Below are the code and all the weights of a small trained network. Each question names an input and a class and asks about switching units off, where a switched-off unit gives its printed mean instead of its output.

import numpy as np


def w(rows, s, z=0):
    codes = np.array(rows[::2]) - 128.0
    scale = np.full(codes.shape[1], s)
    scale[-1] = z or s
    return codes * scale


def norm(h):
    return h / np.sqrt((h * h).mean(-1, keepdims=True) + 1e-5)


def f(y):
    return np.maximum(y, 0)


def log_softmax(a):
    a = a - a.max(-1, keepdims=True)
    return a - np.log(np.exp(a).sum(-1, keepdims=True))


def net(x, mask):
    res = np.array(x, float).reshape(1, 8) / 4 @ E
    u = 0
    for l in range(2):
        y = f(norm(res) @ A[l][:, :-1].T + A[l][:, -1])
        res = res + np.where(mask[u : u + 10], y, B[l][:, -1]) @ B[l][:, :-1]
        u += 10
    return log_softmax(norm(res)[-1] @ U[:, :-1].T + U[:, -1])


A, B = {}, {}
E = w([
[101,146,111,65,208,85,27],'x0',
[81,68,5,107,66,12,203],'x1',
[52,255,187,94,88,156,101],'x2',
[94,167,108,73,228,144,55],'x3',
[88,68,168,113,190,51,80],'x4',
[236,79,177,173,197,48,81],'x5',
[195,175,157,178,19,188,164],'x6',
[112,182,26,59,196,177,69],'x7',
],0.007)
A[0] = w([
[131,26,123,104,225,29,60,95],'L0N0',
[50,81,29,141,132,86,152,108],'L0N1',
[62,100,32,52,103,107,176,1],'L0N2',
[146,118,158,142,162,145,86,76],'L0N3',
[122,145,116,81,208,170,47,49],'L0N4',
[76,133,109,73,155,127,128,42],'L0N5',
[199,59,102,157,84,139,181,55],'L0N6',
[80,188,175,129,83,199,132,25],'L0N7',
[175,106,104,183,135,109,190,168],'L0N8',
[176,165,93,111,246,164,56,8],'L0N9',
],0.013,0.0035)
B[0] = w([
[105,131,255,127,174,24,115,254],'L0N0',
[83,175,40,105,104,99,180,229],'L0N1',
[92,216,16,174,134,122,200,226],'L0N2',
[70,124,42,50,104,98,159,162],'L0N3',
[134,92,124,169,174,235,121,221],'L0N4',
[148,50,124,151,70,151,146,179],'L0N5',
[150,36,183,115,140,187,203,208],'L0N6',
[137,197,238,73,118,98,132,204],'L0N7',
[204,114,101,122,119,129,119,202],'L0N8',
[110,121,101,105,196,235,82,220],'L0N9',
],0.017,0.01)
A[1] = w([
[227,45,120,156,71,157,153,50],'L1N0',
[134,195,221,136,33,124,68,91],'L1N1',
[161,123,75,107,168,172,42,69],'L1N2',
[123,119,92,159,135,192,37,46],'L1N3',
[93,122,113,118,134,196,22,2],'L1N4',
[138,92,129,132,174,3,48,21],'L1N5',
[189,117,195,168,162,137,84,172],'L1N6',
[220,64,106,132,62,122,127,6],'L1N7',
[99,128,37,129,48,65,79,91],'L1N8',
[91,96,146,158,143,49,70,23],'L1N9',
],0.016,0.0034)
B[1] = w([
[249,49,153,160,120,109,105,245],'L1N0',
[166,178,158,55,91,98,41,238],'L1N1',
[117,92,94,93,127,198,87,210],'L1N2',
[154,118,112,73,220,171,137,199],'L1N3',
[155,72,38,95,186,145,77,221],'L1N4',
[43,131,199,247,110,84,49,210],'L1N5',
[63,137,24,129,112,109,214,254],'L1N6',
[222,71,164,162,117,170,172,199],'L1N7',
[118,177,75,199,52,196,155,194],'L1N8',
[47,127,193,187,121,110,121,183],'L1N9',
],0.021,0.0076)
U = w([
[96,222,33,169,80,145,205,129],'0',
[111,128,87,81,223,230,54,234],'1',
[46,125,199,211,166,72,90,107],'2',
[249,64,156,178,103,142,164,143],'3',
[172,236,179,56,70,137,69,1],'4',
],0.014,0.00068)

Each question gives the input, the list of numbers given to net, and the class t.
The units are the neurons (one row each of A and B). Each row of codes is followed by its name. A weight is (code - 128) times the scale printed after its matrix; where a second scale follows, it is the last column's (A, B and U).
mask holds one flag per neuron, layer by layer. A switched-off neuron (its flag False) gives its mean, the last column of its row in B, instead of its output. The means were averaged over made-up inputs and are rounded, as every weight is.
A unit's drop is (log p(t) with every unit on - log p(t) with that unit switched off) / (log p(t) with every unit on - log p(t) with every unit switched off).
The circuit of an input: a set's keep is (log p(t) with only the set's units on - log p(t) with every unit switched off) / (log p(t) with every unit on - log p(t) with every unit switched off). Starting from the 12 units with the biggest drops (on a tie, the unit counted first), units are removed one at a time, each time the one whose removal leaves the highest keep (on an exact tie, the one counted first), for as long as the keep stays at least 0.8.
circuit, biggest first: the units of the circuit, biggest drop first
k most important neurons: the k neurons with the biggest drops, biggest first
k most important neurons of layer l: the k neurons of layer l with the biggest drops, biggest first
drop when u is switched off: that unit's drop, to one decimal
input [0,3,-6,-2,-4,4,-5,-2], class 2: circuit, biggest first	L0N0
input [-8,-4,3,-7,-8,-5,8,3], class 4: 2 most important neurons	L0N7, L1N1
input [6,-6,-3,-4,-2,7,1,-2], class 2: circuit, biggest first	L0N0, L1N5
input [-6,6,7,7,-6,4,2,-5], class 4: circuit, biggest first	L0N7, L1N1
input [-5,-1,6,-5,4,1,-1,-6], class 4: 3 most important neurons of layer 0	L0N4, L0N7, L0N5
input [2,6,-4,0,-8,7,-1,5], class 0: 3 most important neurons	L0N1, L0N2, L1N0
input [8,7,0,-8,4,-3,-5,6], class 0: 2 most important neurons	L0N2, L0N1
input [4,-2,1,8,-1,-8,3,-4], class 4: 3 most important neurons	L0N7, L1N1, L0N9
input [8,-3,3,-5,-8,6,-8,-3], class 2: 3 most important neurons	L0N0, L1N5, L1N9
input [-6,-7,8,-6,-1,1,4,-8], class 4: 2 most important neurons	L1N1, L0N7
input [-5,3,-7,1,2,-1,-2,5], class 0: drop when L0N1 is switched off	0.1
input [4,5,2,-1,4,3,5,-3], class 2: drop when L0N3 is switched off	0.0
input [-5,-6,7,2,4,7,6,1], class 4: drop when L0N7 is switched off	0.2
input [-5,1,-2,-2,4,-3,-6,-1], class 0: circuit, biggest first	L0N1
